Below is a small trained network, with its code and all its weights. Each question gives an input and a target symbol and asks what happens when units are switched off, that is, made to give their printed mean instead of their output.

import numpy as np


def w(rows, s, z=0):
    codes = np.array(rows[::2]) - 128.0
    scale = np.full(codes.shape[1], s)
    scale[-1] = z or s
    return codes * scale


def f(y):
    return np.maximum(y, 0)


def softmax(a):
    e = np.exp(a - a.max(-1, keepdims=True))
    return e / e.sum(-1, keepdims=True)


def log_softmax(a):
    a = a - a.max(-1, keepdims=True)
    return a - np.log(np.exp(a).sum(-1, keepdims=True))


def net(x, mask):
    ids = ['αβδεηθλξστφω'.index(c) for c in x.split()]
    T = len(ids)
    res = E[ids] + P[:T]
    q, k, v = (res @ M[0].T for M in (Q, K, V))
    z = softmax(np.where(np.tri(T) > 0, q @ k.T / 4**0.5, -1e9)) @ v
    res = res + np.where(mask[0], z, O[0][:, -1]) @ O[0][:, :-1]
    y = f(res @ A[0][:, :-1].T + A[0][:, -1])
    res = res + np.where(mask[1:13], y, B[0][:, -1]) @ B[0][:, :-1]
    return log_softmax(res[-1] @ U[:, :-1].T + U[:, -1])


Q, K, V, O, A, B = {}, {}, {}, {}, {}, {}
E = w([
[143,137,135,146],'α',
[168,134,96,126],'β',
[161,144,125,143],'δ',
[172,141,134,181],'ε',
[152,131,146,151],'η',
[168,126,196,197],'θ',
[55,74,169,66],'λ',
[190,84,21,116],'ξ',
[155,81,169,92],'σ',
[162,189,113,34],'τ',
[69,5,68,105],'φ',
[120,122,240,53],'ω',
],0.014)
P = w([
[2,203,72,206],'0',
[83,157,164,194],'1',
[86,136,191,152],'2',
[170,120,182,148],'3',
[214,100,172,132],'4',
[212,79,171,49],'5',
[228,84,168,52],'6',
[231,92,179,125],'7',
],0.0063)
Q[0] = w([
[208,68,196,139],'h0',
[198,183,164,98],'h0',
[254,141,228,179],'h0',
[78,221,121,173],'h0',
],0.0083)
K[0] = w([
[196,87,131,60],'h0',
[158,53,157,79],'h0',
[204,55,150,2],'h0',
[47,119,57,151],'h0',
],0.0091)
V[0] = w([
[139,255,224,54],'h0',
[34,202,102,4],'h0',
[171,109,206,211],'h0',
[53,41,236,114],'h0',
],0.0088)
O[0] = w([
[96,254,195,52,242],'h0',
[1,151,92,59,26],'h0',
[233,141,198,112,255],'h0',
[80,50,234,77,195],'h0',
],0.0094,0.0039)
A[0] = w([
[115,155,99,71,254],'n0',
[171,253,212,214,89],'n1',
[177,246,126,179,79],'n2',
[176,19,215,139,176],'n3',
[166,48,26,77,159],'n4',
[210,212,56,140,156],'n5',
[148,131,193,193,153],'n6',
[103,232,210,164,59],'n7',
[124,19,160,153,162],'n8',
[156,10,75,236,165],'n9',
[209,189,173,122,34],'n10',
[81,157,189,54,41],'n11',
],0.0072,0.0068)
B[0] = w([
[33,108,207,135,170],'n0',
[213,236,86,65,222],'n1',
[61,203,119,239,169],'n2',
[68,55,121,207,247],'n3',
[162,109,229,11,143],'n4',
[124,201,37,130,177],'n5',
[154,48,115,143,205],'n6',
[220,122,182,34,176],'n7',
[31,119,146,78,171],'n8',
[151,46,96,2,183],'n9',
[138,206,174,208,186],'n10',
[177,70,57,114,170],'n11',
],0.0075,0.015)
U = w([
[2,103,211,193,169],'α',
[85,49,121,103,218],'β',
[144,89,166,164,145],'δ',
[92,165,53,165,213],'ε',
[192,160,39,147,28],'η',
[132,141,96,165,146],'θ',
[94,225,132,64,205],'λ',
[102,132,54,93,65],'ξ',
[193,70,36,104,123],'σ',
[74,130,108,148,74],'τ',
[239,145,154,197,1],'φ',
[131,126,213,30,32],'ω',
],0.0088,0.0052)

Each question gives the input, a string of symbols that net reads in full, and the target symbol t.
The units are the heads (4 rows each of Q, K, V and O) and the neurons (one row each of A and B). Each row of codes is followed by its name. A weight is (code - 128) times the scale printed after its matrix; where a second scale follows, it is the last column's (O, A, B and U).
mask holds one flag per unit, heads first, then neurons. A switched-off unit (its flag False) gives its mean, the last column of its rows in O or B, instead of its output. The means were averaged over made-up inputs and are rounded, as every weight is.
A unit's drop is (log p(t) with every unit on - log p(t) with that unit switched off) / (log p(t) with every unit on - log p(t) with every unit switched off).
The circuit of an input: a set's keep is (log p(t) with only the set's units on - log p(t) with every unit switched off) / (log p(t) with every unit on - log p(t) with every unit switched off). Starting from the 12 units with the biggest drops (on a tie, the unit counted first), units are removed one at a time, each time the one whose removal leaves the highest keep (on an exact tie, the one counted first), for as long as the keep stays at least 0.8.
circuit, biggest first: the units of the circuit, biggest drop first
k most important neurons: the k neurons with the biggest drops, biggest first
drop when u is switched off: that unit's drop, to one decimal
input ω δ λ η, target α: circuit, biggest first => h0; n1
input δ θ δ θ ε ω σ, target α: 2 most important neurons => n1; n9
input ε δ τ φ σ θ λ δ, target α: circuit, biggest first => h0; n1; n9
input ω ξ τ τ θ η, target λ: circuit, biggest first => h0; n3
input δ θ θ φ σ α, target β: most important neuron => n2
input ε ξ η φ δ τ δ, target λ: 2 most important neurons => n3; n6
input ω σ δ, target ω: circuit, biggest first => h0; n2
input ε τ δ θ ε η, target φ: circuit, biggest first => h0; n9
input φ ε ξ θ α, target σ: 2 most important neurons => n9; n0
input ε σ ω β, target ω: 3 most important neurons => n2; n3; n5
input λ η ξ δ, target σ: 2 most important neurons => n9; n10
input τ η δ θ φ θ, target β: circuit, biggest first => h0; n9; n8; n3
input ε ξ φ δ, target β: circuit, biggest first => h0; n1; n8; n9
input θ θ θ θ ξ δ ε, target σ: circuit, biggest first => h0; n9
input ω θ δ ω θ ξ θ, target σ: 2 most important neurons => n9; n0
input σ λ δ θ, target α: most important neuron => n3
input θ δ ε, target φ: drop when n10 is switched off => 0.1
input θ θ δ θ θ ξ ω θ, target ω: drop when n9 is switched off => -0.1
input α θ ξ θ, target σ: drop when n9 is switched off => 0.4
input ω σ θ θ θ τ ω ξ, target ω: most important neuron => n3
